Below are the code and all the weights of a small trained network. Each question names an input and a target symbol and asks about switching units off, where a switched-off unit gives its printed mean instead of its output.

import numpy as np


def w(rows, s, z=0):
    codes = np.array(rows[::2]) - 128.0
    scale = np.full(codes.shape[1], s)
    scale[-1] = z or s
    return codes * scale


def f(y):
    return y / 2 * (1 + np.tanh(0.7978845608 * (y + 0.044715 * y**3)))


def softmax(a):
    e = np.exp(a - a.max(-1, keepdims=True))
    return e / e.sum(-1, keepdims=True)


def log_softmax(a):
    a = a - a.max(-1, keepdims=True)
    return a - np.log(np.exp(a).sum(-1, keepdims=True))


def net(x, mask):
    ids = ['ΓΠΣΦΨΩαβζηθλμξτ'.index(c) for c in x.split()]
    T = len(ids)
    res = E[ids] + P[:T]
    u = 0
    for l in range(2):
        r = res
        for j in range(3):
            rows = slice(2 * j, 2 * j + 2)
            q, k, v = (r @ M[l][rows].T for M in (Q, K, V))
            z = softmax(np.where(np.tri(T) > 0, q @ k.T / 2**0.5, -1e9)) @ v
            o = O[l][rows]
            res = res + np.where(mask[u + j], z, o[:, -1]) @ o[:, :-1]
        u += 3
        y = f(res @ A[l][:, :-1].T + A[l][:, -1])
        res = res + np.where(mask[u : u + 4], y, B[l][:, -1]) @ B[l][:, :-1]
        u += 4
    return log_softmax(res[-1] @ U[:, :-1].T + U[:, -1])


Q, K, V, O, A, B = {}, {}, {}, {}, {}, {}
E = w([
[105,184,180,90,147,135,111,96,24,154,81],'Γ',
[141,158,77,152,151,188,195,84,116,165,50],'Π',
[192,137,54,104,132,97,166,155,164,161,86],'Σ',
[118,77,60,80,80,182,95,191,60,150,135],'Φ',
[175,108,149,106,100,80,110,118,71,185,93],'Ψ',
[169,53,151,124,150,168,127,107,159,171,88],'Ω',
[141,182,173,144,204,92,133,25,173,127,140],'α',
[197,146,125,88,49,73,112,99,107,90,96],'β',
[158,130,146,82,158,105,196,227,205,64,112],'ζ',
[126,68,84,100,165,131,151,121,149,168,178],'η',
[146,115,168,78,50,131,36,197,62,86,152],'θ',
[148,168,134,80,187,114,4,167,125,125,149],'λ',
[120,146,59,117,189,215,106,183,101,77,127],'μ',
[138,198,108,155,125,156,122,114,100,108,144],'ξ',
[149,30,153,147,64,109,176,118,150,57,112],'τ',
],0.016)
P = w([
[211,178,163,188,92,103,227,167,127,218,232],'0',
[162,123,147,8,192,148,158,117,114,108,122],'1',
[81,149,96,125,81,101,52,164,219,97,47],'2',
[127,106,151,215,142,129,166,149,102,185,110],'3',
[172,112,95,75,146,154,161,125,84,84,119],'4',
[62,131,103,110,103,87,50,171,205,96,24],'5',
[128,93,169,201,110,150,157,155,123,180,116],'6',
[143,96,86,84,108,182,155,89,95,97,176],'7',
[35,147,100,84,131,58,77,158,193,127,21],'8',
[131,98,157,211,117,131,127,173,92,160,107],'9',
[173,99,39,140,95,194,116,110,63,69,147],'10',
],0.012)
Q[0] = w([
[98,131,158,130,121,141,161,111,96,115,227],'0.h0',
[153,119,97,147,127,182,110,161,214,141,165],'0.h0',
[46,123,128,72,127,157,105,158,225,94,122],'0.h1',
[41,161,105,95,118,108,78,141,164,157,5],'0.h1',
[5,60,152,223,110,88,118,98,170,69,51],'0.h2',
[182,136,158,211,122,132,164,123,131,159,253],'0.h2',
],0.007)
K[0] = w([
[107,153,83,81,118,141,164,146,162,124,113],'0.h0',
[143,103,99,147,109,112,143,115,181,130,166],'0.h0',
[149,179,119,99,120,144,133,228,156,126,214],'0.h1',
[163,254,105,123,97,134,153,205,92,190,147],'0.h1',
[98,83,204,162,109,91,177,147,106,133,171],'0.h2',
[36,118,161,164,189,159,115,67,130,77,61],'0.h2',
],0.0082)
V[0] = w([
[208,98,158,130,114,77,159,141,205,170,140],'0.h0',
[183,155,114,254,147,145,147,134,58,133,183],'0.h0',
[76,104,137,154,104,110,138,3,57,192,10],'0.h1',
[49,59,179,38,127,200,40,164,127,64,173],'0.h1',
[127,180,109,67,100,172,174,153,78,199,158],'0.h2',
[137,69,166,196,83,4,167,108,104,64,208],'0.h2',
],0.0068)
O[0] = w([
[142,129,149,88,175,30,169,180,63,141,110,199],'0.h0',
[65,187,196,82,102,157,164,121,138,154,171,159],'0.h0',
[178,163,159,59,128,212,204,99,187,255,63,52],'0.h1',
[152,110,136,57,148,111,50,202,100,159,156,2],'0.h1',
[4,116,176,84,95,166,238,138,116,122,50,231],'0.h2',
[136,63,144,125,108,55,72,55,158,151,224,104],'0.h2',
],0.0072,0.005)
A[0] = w([
[186,79,134,110,148,91,134,80,50,56,201,251],'0.n0',
[43,222,206,125,5,99,110,114,176,117,170,54],'0.n1',
[83,148,163,236,193,165,186,230,116,218,151,203],'0.n2',
[3,133,31,110,157,129,92,234,106,29,93,214],'0.n3',
],0.0052,0.0028)
B[0] = w([
[199,171,74,47,160,138,163,89,146,119,116,170],'0.n0',
[96,162,82,118,136,98,149,48,94,137,96,160],'0.n1',
[111,85,166,154,27,86,43,85,184,99,249,177],'0.n2',
[187,115,144,146,112,116,126,24,126,117,94,246],'0.n3',
],0.011)
Q[1] = w([
[251,187,177,141,146,194,211,143,23,108,222],'1.h0',
[214,104,255,218,144,164,151,151,72,160,167],'1.h0',
[147,119,82,84,37,64,70,63,200,141,90],'1.h1',
[230,129,206,144,48,175,174,144,70,149,230],'1.h1',
[7,134,57,130,178,74,85,71,154,132,16],'1.h2',
[143,175,222,81,171,229,193,205,162,80,120],'1.h2',
],0.004)
K[1] = w([
[143,174,61,109,231,233,138,141,180,88,69],'1.h0',
[127,78,128,164,218,189,79,201,160,118,73],'1.h0',
[132,98,65,167,91,59,224,152,105,179,149],'1.h1',
[169,132,133,164,94,175,7,198,165,169,76],'1.h1',
[88,145,123,95,117,126,171,2,112,97,184],'1.h2',
[167,234,111,101,139,146,112,157,145,154,90],'1.h2',
],0.0061)
V[1] = w([
[240,24,187,254,140,111,143,174,227,163,140],'1.h0',
[177,119,71,66,96,163,232,139,134,113,52],'1.h0',
[116,166,26,192,147,74,156,107,183,148,162],'1.h1',
[146,195,190,162,175,168,149,69,178,72,92],'1.h1',
[96,137,45,172,137,239,121,153,115,102,180],'1.h2',
[127,198,161,157,169,54,102,177,129,115,24],'1.h2',
],0.0069)
O[1] = w([
[175,90,176,106,91,144,114,79,254,146,169,14],'1.h0',
[114,102,60,153,106,169,187,164,81,167,202,189],'1.h0',
[77,156,54,144,85,160,111,128,234,150,113,199],'1.h1',
[200,222,123,158,185,160,63,117,150,47,121,177],'1.h1',
[151,56,52,179,151,102,128,131,146,165,96,1],'1.h2',
[116,119,203,184,113,123,128,163,152,69,122,47],'1.h2',
],0.0089,0.011)
A[1] = w([
[191,145,91,97,86,134,151,14,105,172,125,76],'1.n0',
[190,218,168,254,46,14,200,165,189,223,158,55],'1.n1',
[49,103,142,97,147,117,74,218,26,89,139,4],'1.n2',
[134,166,90,160,104,185,159,157,53,108,21,203],'1.n3',
],0.0051,0.0026)
B[1] = w([
[168,65,159,182,201,140,168,154,157,180,112,220],'1.n0',
[19,56,150,125,255,80,117,221,144,83,63,158],'1.n1',
[224,162,128,222,24,100,187,160,202,157,129,160],'1.n2',
[122,123,149,78,168,112,143,200,188,116,185,253],'1.n3',
],0.0083,0.014)
U = w([
[114,134,142,16,195,179,149,190,97,75,118,238],'Γ',
[205,154,88,151,177,178,184,122,170,156,132,146],'Π',
[70,105,147,212,109,186,185,110,164,94,106,3],'Σ',
[59,62,174,118,200,119,138,127,41,115,80,59],'Φ',
[58,163,190,73,95,201,138,76,92,123,133,121],'Ψ',
[164,135,184,87,132,124,129,131,194,141,131,42],'Ω',
[114,197,130,92,96,123,32,149,168,119,152,212],'α',
[17,140,77,180,113,149,91,151,109,83,191,54],'β',
[128,127,101,190,103,158,130,42,122,69,182,47],'ζ',
[95,105,82,129,77,141,131,78,104,174,87,219],'η',
[138,143,126,196,97,80,145,147,123,114,117,129],'θ',
[78,79,161,95,152,105,100,138,113,1,150,52],'λ',
[161,137,147,221,232,74,106,133,130,147,117,134],'μ',
[54,89,73,115,176,101,75,213,147,96,86,92],'ξ',
[85,139,73,79,114,106,71,126,178,165,214,171],'τ',
],0.0066,0.0025)

Each question gives the input, a string of symbols that net reads in full, and the target symbol t.
The units are the heads (2 rows each of Q, K, V and O) and the neurons (one row each of A and B). Each row of codes is followed by its name. A weight is (code - 128) times the scale printed after its matrix; where a second scale follows, it is the last column's (O, A, B and U).
mask holds one flag per unit, layer by layer, with each layer's heads first. A switched-off unit (its flag False) gives its mean, the last column of its rows in O or B, instead of its output. The means were averaged over made-up inputs and are rounded, as every weight is.
A unit's drop is (log p(t) with every unit on - log p(t) with that unit switched off) / (log p(t) with every unit on - log p(t) with every unit switched off).
The circuit of an input: a set's keep is (log p(t) with only the set's units on - log p(t) with every unit switched off) / (log p(t) with every unit on - log p(t) with every unit switched off). Starting from the 12 units with the biggest drops (on a tie, the unit counted first), units are removed one at a time, each time the one whose removal leaves the highest keep (on an exact tie, the one counted first), for as long as the keep stays at least 0.8.
units of the circuit, in order: the units of the circuit, biggest drop first
top k neurons: the k neurons with the biggest drops, biggest first
top k neurons in layer l: the k neurons of layer l with the biggest drops, biggest first
which heads matter: for each layer, one digit per head in row order, 1 if its drop is at least 0.15 and else 0, layers parted by /
input μ α Ψ, target μ: top 3 neurons -> (0.n3 0.n2 1.n0)
input α Ω θ μ α Φ, target α: units of the circuit, in order -> (1.h1 1.h0)
input η Φ Σ τ ζ Γ, target η: top 2 neurons in layer 0 -> (0.n2 0.n3)
input τ Ω η θ θ ξ λ Σ θ ξ θ, target Π: top 3 neurons -> (0.n2 1.n2 0.n0)
input η α Σ η β Γ ζ η λ, target η: units of the circuit, in order -> (1.h1 0.n3 1.n3 1.h2)
input Ω ζ α ζ α Ω, target Ω: units of the circuit, in order -> (1.h0)
input Γ θ Σ τ Ω Π, target Γ: top 2 neurons in layer 0 -> (0.n1 0.n2)
input α η Γ ξ Σ, target Γ: top 2 neurons in layer 0 -> (0.n1 0.n3)
input Ω Γ Γ Ψ η α Ψ λ α μ, target ζ: units of the circuit, in order -> (0.n2 1.n3 1.n1)
input α Γ θ μ Π Ψ Σ, target ξ: units of the circuit, in order -> (1.n1 0.n3 1.h2 0.n0)
input ζ λ Ω θ ξ η Π β Σ Π τ, target Γ: top 2 neurons -> (0.n2 0.n0)
input ζ Ω α, target ζ: which heads matter -> 010 / 000
input Π μ Ω Ω Π Π ξ Φ ξ, target Π: top 2 neurons -> (0.n2 1.n0)
input μ θ Ω ξ Σ Φ τ, target Π: top neuron -> (0.n0)
input θ α ξ Π α ζ Σ τ Π Γ, target Ψ: units of the circuit, in order -> (0.h1 0.n2)
input Γ λ Γ α ξ, target Γ: top 2 neurons in layer 1 -> (1.n3 1.n0)
input ξ η η λ, target α: top 2 neurons -> (1.n0 0.n1)
input Σ Φ Ω ξ α, target Γ: top 2 neurons -> (0.n3 0.n2)
input ξ ξ Ω, target ξ: top 2 neurons in layer 0 -> (0.n1 0.n2)
input Γ ζ Π Π β Φ Π ζ ξ, target Γ: which heads matter -> 111 / 100
input θ λ Φ μ, target ζ: units of the circuit, in order -> (0.n3 0.n2 1.n3)
input Σ η Σ Π β Ω Π Π θ, target Σ: top 2 neurons -> (0.n2 0.n3)
input λ Φ Π θ, target θ: top 3 neurons -> (1.n2 0.n2 0.n0)
input θ θ τ θ ξ Σ, target θ: top 2 neurons in layer 0 -> (0.n1 0.n0)
input η Ψ α, target η: top 4 neurons -> (0.n2 1.n3 0.n3 0.n1)
input β η Φ λ, target α: which heads matter -> 010 / 100
input Π λ Π, target Π: top 2 neurons -> (0.n2 1.n0)
